Below are the code and all the weights of a small trained network. Each question names an input and a class and asks about switching units off, where a switched-off unit gives its printed mean instead of its output.

import numpy as np


def w(rows, s, z=0):
    codes = np.array(rows[::2]) - 128.0
    scale = np.full(codes.shape[1], s)
    scale[-1] = z or s
    return codes * scale


def f(y):
    return y / 2 * (1 + np.tanh(0.7978845608 * (y + 0.044715 * y**3)))


def log_softmax(a):
    a = a - a.max(-1, keepdims=True)
    return a - np.log(np.exp(a).sum(-1, keepdims=True))


def net(x, mask):
    res = np.array(x, float).reshape(1, 7) / 4 @ E
    y = f(res @ A[0][:, :-1].T + A[0][:, -1])
    res = res + np.where(mask, y, B[0][:, -1]) @ B[0][:, :-1]
    return log_softmax(res[-1] @ U[:, :-1].T + U[:, -1])


A, B = {}, {}
E = w([
[205,44,201,96,125],'x0',
[103,84,124,204,247],'x1',
[21,129,202,80,137],'x2',
[128,129,129,132,125],'x3',
[128,133,134,136,125],'x4',
[128,128,129,129,126],'x5',
[126,125,122,122,132],'x6',
],0.015)
A[0] = w([
[150,43,195,154,143,55],'N0',
[54,101,183,160,227,53],'N1',
[178,112,93,199,215,124],'N2',
[117,124,89,156,162,253],'N3',
[197,8,227,121,104,224],'N4',
[191,144,68,122,73,228],'N5',
[155,112,97,194,193,176],'N6',
[201,165,69,91,65,244],'N7',
[72,165,179,53,83,195],'N8',
],0.012,0.0048)
B[0] = w([
[184,101,126,96,137,187],'N0',
[170,196,135,150,247,207],'N1',
[156,79,94,144,43,217],'N2',
[73,96,97,190,116,178],'N3',
[198,55,151,63,161,252],'N4',
[143,154,140,167,195,201],'N5',
[121,90,104,162,72,205],'N6',
[117,171,157,144,231,213],'N7',
[77,156,142,68,69,197],'N8',
],0.012,0.021)
U = w([
[104,233,105,224,235,230],'0',
[234,126,150,109,254,196],'1',
[110,99,21,223,60,103],'2',
[228,9,68,124,84,1],'3',
[54,222,92,84,48,139],'4',
[157,87,222,16,77,78],'5',
],0.0095,0.0043)

Each question gives the input, the list of numbers given to net, and the class t.
The units are the neurons (one row each of A and B). Each row of codes is followed by its name. A weight is (code - 128) times the scale printed after its matrix; where a second scale follows, it is the last column's (A, B and U).
mask holds one flag per neuron, in row order. A switched-off neuron (its flag False) gives its mean, the last column of its row in B, instead of its output. The means were averaged over made-up inputs and are rounded, as every weight is.
A unit's drop is (log p(t) with every unit on - log p(t) with that unit switched off) / (log p(t) with every unit on - log p(t) with every unit switched off).
The circuit of an input: a set's keep is (log p(t) with only the set's units on - log p(t) with every unit switched off) / (log p(t) with every unit on - log p(t) with every unit switched off). Starting from all 9 units, units are removed one at a time, each time the one whose removal leaves the highest keep (on an exact tie, the one counted first), for as long as the keep stays at least 0.8.
units of the circuit, in order: the units of the circuit, biggest drop first
unit that matters most: the unit with the biggest drop
top k neurons: the k neurons with the biggest drops, biggest first
drop when u is switched off: that unit's drop, to one decimal
input [0,-4,1,-3,7,8,-6], class 4: top 4 neurons	N4, N1, N8, N0
input [6,1,-5,0,0,-8,-7], class 3: top 2 neurons	N1, N2
input [-4,-4,-4,4,3,-8,-2], class 0: unit that matters most	N4
input [5,0,5,-3,-7,-1,-5], class 5: top 2 neurons	N7, N8
input [8,-1,1,-8,-2,6,8], class 5: units of the circuit, in order	N1, N2
input [5,0,3,-5,-8,-1,1], class 5: top 2 neurons	N7, N5
input [-8,7,0,3,8,-3,-7], class 2: top 3 neurons	N2, N6, N7
input [5,6,0,6,-6,2,7], class 3: top 4 neurons	N2, N7, N6, N5
input [3,-4,2,7,8,6,-1], class 5: top 2 neurons	N1, N8
input [-3,6,5,-1,-6,5,2], class 0: top 2 neurons	N1, N4
input [7,-8,0,3,2,-1,-6], class 1: top 2 neurons	N7, N5
input [-2,8,0,8,-2,-2,-6], class 2: top 2 neurons	N2, N6
input [1,0,1,2,4,0,7], class 5: top 2 neurons	N1, N7
input [0,2,-7,-6,3,0,-2], class 2: unit that matters most	N4
input [-4,-1,6,-8,8,-1,7], class 4: top 2 neurons	N8, N4
input [6,0,4,3,-7,0,2], class 5: top 3 neurons	N7, N5, N8
input [1,7,0,5,0,2,-2], class 3: drop when N2 is switched off	0.6
input [-3,-5,7,0,5,3,1], class 4: drop when N4 is switched off	0.3
input [-1,-6,6,8,-2,-4,6], class 4: drop when N4 is switched off	0.5
input [-3,5,1,-8,-2,-7,0], class 0: units of the circuit, in order	N4
